Here is a tiny trained network, its code and every weight. The questions are about switching its units off for an input and a target symbol, where a switched-off unit gives its printed mean instead of its output.

import numpy as np


def w(rows, s, z=0):
    codes = np.array(rows[::2]) - 128.0
    scale = np.full(codes.shape[1], s)
    scale[-1] = z or s
    return codes * scale


def norm(h):
    return h / np.sqrt((h * h).mean(-1, keepdims=True) + 1e-5)


def f(y):
    return np.maximum(y, 0)


def softmax(a):
    e = np.exp(a - a.max(-1, keepdims=True))
    return e / e.sum(-1, keepdims=True)


def log_softmax(a):
    a = a - a.max(-1, keepdims=True)
    return a - np.log(np.exp(a).sum(-1, keepdims=True))


def net(x, mask):
    ids = ['αγδεζηθλμξπφψ'.index(c) for c in x.split()]
    T = len(ids)
    res = E[ids] + P[:T]
    r = norm(res)
    for j in range(3):
        rows = slice(2 * j, 2 * j + 2)
        q, k, v = (r @ M[0][rows].T for M in (Q, K, V))
        z = softmax(np.where(np.tri(T) > 0, q @ k.T / 2**0.5, -1e9)) @ v
        o = O[0][rows]
        res = res + np.where(mask[j], z, o[:, -1]) @ o[:, :-1]
    y = f(norm(res) @ A[0][:, :-1].T + A[0][:, -1])
    res = res + np.where(mask[3:15], y, B[0][:, -1]) @ B[0][:, :-1]
    return log_softmax(norm(res)[-1] @ U[:, :-1].T + U[:, -1])


Q, K, V, O, A, B = {}, {}, {}, {}, {}, {}
E = w([
[209,99,225,87],'α',
[142,170,157,190],'γ',
[147,159,193,192],'δ',
[125,126,157,118],'ε',
[123,122,154,121],'ζ',
[127,123,152,110],'η',
[131,160,161,160],'θ',
[109,119,175,146],'λ',
[175,150,255,135],'μ',
[43,188,202,131],'ξ',
[60,172,110,150],'π',
[99,240,85,210],'φ',
[60,108,92,95],'ψ',
],0.0071)
P = w([
[168,178,162,15],'0',
[94,13,91,254],'1',
[176,184,195,125],'2',
[187,177,128,64],'3',
[88,61,120,210],'4',
[170,169,163,144],'5',
[190,156,100,79],'6',
[91,81,117,168],'7',
[170,160,153,143],'8',
[179,142,92,78],'9',
[154,45,107,77],'10',
[159,153,188,134],'11',
],0.0044)
Q[0] = w([
[110,96,148,157],'H0',
[172,152,217,65],'H0',
[130,147,104,2],'H1',
[34,77,121,147],'H1',
[119,138,192,150],'H2',
[173,211,146,54],'H2',
],0.008)
K[0] = w([
[170,201,46,113],'H0',
[106,169,195,165],'H0',
[52,77,158,77],'H1',
[228,178,2,60],'H1',
[100,170,170,169],'H2',
[30,224,68,79],'H2',
],0.0065)
V[0] = w([
[141,91,127,230],'H0',
[180,141,169,170],'H0',
[3,139,167,208],'H1',
[70,75,219,117],'H1',
[59,92,46,233],'H2',
[57,112,199,187],'H2',
],0.0056)
O[0] = w([
[166,46,198,176,116],'H0',
[141,107,187,103,212],'H0',
[2,84,186,38,215],'H1',
[77,18,76,95,230],'H1',
[174,228,151,66,33],'H2',
[98,197,74,87,252],'H2',
],0.0042,0.003)
A[0] = w([
[195,137,184,47,125],'N0',
[77,185,60,75,4],'N1',
[138,123,87,117,179],'N2',
[116,108,76,223,29],'N3',
[185,58,254,173,142],'N4',
[69,130,124,165,88],'N5',
[158,135,57,169,220],'N6',
[71,124,77,156,51],'N7',
[165,97,132,64,98],'N8',
[147,165,118,53,165],'N9',
[167,168,154,200,124],'N10',
[125,85,134,84,157],'N11',
],0.0078,0.0018)
B[0] = w([
[126,85,98,183,172],'N0',
[198,104,172,206,170],'N1',
[112,172,153,64,141],'N2',
[132,114,119,50,167],'N3',
[140,75,82,109,255],'N4',
[114,132,139,120,195],'N5',
[110,220,64,53,152],'N6',
[169,50,173,136,176],'N7',
[162,183,160,253,162],'N8',
[123,154,191,188,154],'N9',
[109,129,46,185,161],'N10',
[192,159,149,94,202],'N11',
],0.0061,0.005)
U = w([
[196,144,95,125,59],'α',
[153,110,36,213,58],'γ',
[133,121,99,159,1],'δ',
[148,172,75,73,89],'ε',
[141,163,57,51,147],'ζ',
[182,176,86,98,75],'η',
[141,134,56,130,75],'θ',
[93,37,157,11,188],'λ',
[181,129,105,110,32],'μ',
[68,177,193,56,52],'ξ',
[109,148,219,254,186],'π',
[159,204,106,179,160],'φ',
[196,190,151,126,118],'ψ',
],0.0084,0.0034)

Each question gives the input, a string of symbols that net reads in full, and the target symbol t.
The units are the heads (2 rows each of Q, K, V and O) and the neurons (one row each of A and B). Each row of codes is followed by its name. A weight is (code - 128) times the scale printed after its matrix; where a second scale follows, it is the last column's (O, A, B and U).
mask holds one flag per unit, heads first, then neurons. A switched-off unit (its flag False) gives its mean, the last column of its rows in O or B, instead of its output. The means were averaged over made-up inputs and are rounded, as every weight is.
A unit's drop is (log p(t) with every unit on - log p(t) with that unit switched off) / (log p(t) with every unit on - log p(t) with every unit switched off).
The circuit of an input: a set's keep is (log p(t) with only the set's units on - log p(t) with every unit switched off) / (log p(t) with every unit on - log p(t) with every unit switched off). Starting from the 12 units with the biggest drops (on a tie, the unit counted first), units are removed one at a time, each time the one whose removal leaves the highest keep (on an exact tie, the one counted first), for as long as the keep stays at least 0.8.
units of the circuit, in order: the units of the circuit, biggest drop first
most important unit: the unit with the biggest drop
k most important neurons: the k neurons with the biggest drops, biggest first
which heads matter: for each layer, one digit per head in row order, 1 if its drop is at least 0.15 and else 0, layers parted by /
drop when u is switched off: that unit's drop, to one decimal
input λ λ π μ, target π: which heads matter => 000
input γ λ μ, target λ: units of the circuit, in order => (N4; H1)
input θ λ ζ γ η λ λ λ π θ, target π: most important unit => N8
input α π λ μ, target π: 3 most important neurons => (N0; N9; N8)
input λ θ ψ ζ ζ ε θ ε λ γ, target λ: which heads matter => 011
input ζ θ ζ γ π π λ π, target λ: which heads matter => 000
input π ζ ψ, target π: 4 most important neurons => (N1; N4; N9; N3)
input λ λ π ζ π π δ, target π: units of the circuit, in order => (H2; H1; N9; N0)
input λ π λ η ξ π λ ε ξ λ π ζ, target π: units of the circuit, in order => (H2; N9; N0)
input ξ π λ λ ε π λ, target π: units of the circuit, in order => (H2; N9)
input ψ π δ θ λ π γ ζ λ ε ζ γ, target γ: units of the circuit, in order => (N10; N4)
input λ δ θ π π ζ, target π: units of the circuit, in order => (H2; N9)
input π π λ λ γ, target λ: units of the circuit, in order => (N3; N8)
input π λ ε ζ λ ε π π ε, target π: units of the circuit, in order => (N8)
input λ α λ λ π λ γ, target π: which heads matter => 011
input ψ π π θ, target π: drop when N0 is switched off => 0.1
input λ θ λ δ θ ε λ π π ξ, target π: drop when N9 is switched off => 0.3
input π ζ ε ζ γ γ, target γ: drop when N10 is switched off => 0.3
